Here is a tiny trained network, its code and every weight. The questions are about switching its units off for an input and a class, where a switched-off unit gives its printed mean instead of its output.

import numpy as np


def w(rows, s, z=0):
    codes = np.array(rows[::2]) - 128.0
    scale = np.full(codes.shape[1], s)
    scale[-1] = z or s
    return codes * scale


def norm(h):
    return h / np.sqrt((h * h).mean(-1, keepdims=True) + 1e-5)


def f(y):
    return y / 2 * (1 + np.tanh(0.7978845608 * (y + 0.044715 * y**3)))


def log_softmax(a):
    a = a - a.max(-1, keepdims=True)
    return a - np.log(np.exp(a).sum(-1, keepdims=True))


def net(x, mask):
    res = np.array(x, float).reshape(1, 2) / 4 @ E
    u = 0
    for l in range(2):
        y = f(norm(res) @ A[l][:, :-1].T + A[l][:, -1])
        res = res + np.where(mask[u : u + 12], y, B[l][:, -1]) @ B[l][:, :-1]
        u += 12
    return log_softmax(norm(res)[-1] @ U[:, :-1].T + U[:, -1])


A, B = {}, {}
E = w([
[134,182,4,104],'x0',
[80,82,105,152],'x1',
],0.014)
A[0] = w([
[2,59,20,216,16],'L0N1',
[135,122,15,132,97],'L0N2',
[148,174,79,79,145],'L0N3',
[73,186,119,149,56],'L0N4',
[75,67,40,92,127],'L0N5',
[74,13,92,143,83],'L0N6',
[172,126,108,63,30],'L0N7',
[138,136,82,84,5],'L0N8',
[125,126,59,100,172],'L0N9',
[99,230,199,41,183],'L0N10',
[178,66,90,131,55],'L0N11',
[71,100,163,223,218],'L0N12',
],0.0099,0.0016)
B[0] = w([
[182,95,83,150,253],'L0N1',
[57,95,131,131,216],'L0N2',
[99,103,167,73,181],'L0N3',
[141,202,216,104,129],'L0N4',
[90,190,254,135,203],'L0N5',
[158,23,99,100,202],'L0N6',
[207,126,207,172,135],'L0N7',
[90,194,87,156,146],'L0N8',
[77,99,171,129,180],'L0N9',
[88,65,51,67,174],'L0N10',
[163,151,58,94,126],'L0N11',
[49,114,152,110,212],'L0N12',
],0.0064,0.0074)
A[1] = w([
[63,86,150,57,119],'L1N1',
[154,112,136,55,110],'L1N2',
[158,71,181,214,137],'L1N3',
[53,154,190,121,48],'L1N4',
[72,44,72,119,253],'L1N5',
[93,169,68,107,179],'L1N6',
[56,195,169,183,200],'L1N7',
[57,137,35,132,131],'L1N8',
[174,110,206,234,147],'L1N9',
[254,203,184,70,168],'L1N10',
[154,37,186,24,244],'L1N11',
[245,187,160,63,109],'L1N12',
],0.0096,0.0029)
B[1] = w([
[206,161,22,110,196],'L1N1',
[149,120,45,93,145],'L1N2',
[87,220,180,186,184],'L1N3',
[214,88,7,82,150],'L1N4',
[217,160,154,78,236],'L1N5',
[172,150,222,202,164],'L1N6',
[101,210,104,124,156],'L1N7',
[42,78,189,160,182],'L1N8',
[32,185,145,134,167],'L1N9',
[111,2,129,148,163],'L1N10',
[106,159,80,138,254],'L1N11',
[111,26,183,198,154],'L1N12',
],0.0085,0.0094)
U = w([
[19,197,159,146,196],'0',
[100,4,117,133,154],'1',
[151,169,55,77,146],'2',
[151,149,146,148,1],'3',
],0.019,0.0068)

Each question gives the input, the list of numbers given to net, and the class t.
The units are the neurons (one row each of A and B). Each row of codes is followed by its name. A weight is (code - 128) times the scale printed after its matrix; where a second scale follows, it is the last column's (A, B and U).
mask holds one flag per neuron, layer by layer. A switched-off neuron (its flag False) gives its mean, the last column of its row in B, instead of its output. The means were averaged over made-up inputs and are rounded, as every weight is.
A unit's drop is (log p(t) with every unit on - log p(t) with that unit switched off) / (log p(t) with every unit on - log p(t) with every unit switched off).
most important unit: the unit with the biggest drop
k most important neurons: the k neurons with the biggest drops, biggest first
top k neurons in layer l: the k neurons of layer l with the biggest drops, biggest first
drop of u: that unit's drop, to one decimal
input [-7,4], class 0: most important unit => L1N3
input [3,5], class 1: 2 most important neurons => L0N1, L1N8
input [6,7], class 1: top 3 neurons in layer 1 => L1N3, L1N8, L1N9
input [5,-5], class 0: 2 most important neurons => L0N6, L0N8
input [0,1], class 2: 2 most important neurons => L0N6, L0N5
input [-4,3], class 0: 3 most important neurons => L0N10, L1N3, L0N3
input [-4,4], class 0: 4 most important neurons => L0N10, L1N3, L1N10, L1N9
input [5,7], class 1: top 2 neurons in layer 0 => L0N1, L0N6
input [1,2], class 2: top 4 neurons in layer 1 => L1N5, L1N6, L1N1, L1N8
input [1,3], class 2: 2 most important neurons => L1N5, L0N6
input [-1,-3], class 2: 2 most important neurons => L0N10, L0N5
input [-2,-5], class 1: top 2 neurons in layer 0 => L0N2, L0N12
input [4,-5], class 1: top 3 neurons in layer 0 => L0N7, L0N12, L0N3
input [8,-6], class 0: most important neuron => L1N1
input [6,8], class 1: top 3 neurons in layer 1 => L1N3, L1N9, L1N8
input [-3,-2], class 2: top 3 neurons in layer 0 => L0N10, L0N1, L0N7
input [0,3], class 2: 2 most important neurons => L0N6, L1N5
input [8,5], class 0: 2 most important neurons => L1N8, L0N5
input [-4,-6], class 1: 2 most important neurons => L1N10, L0N10
input [-2,-2], class 2: most important unit => L0N10
input [8,-7], class 0: drop of L0N6 => 0.3
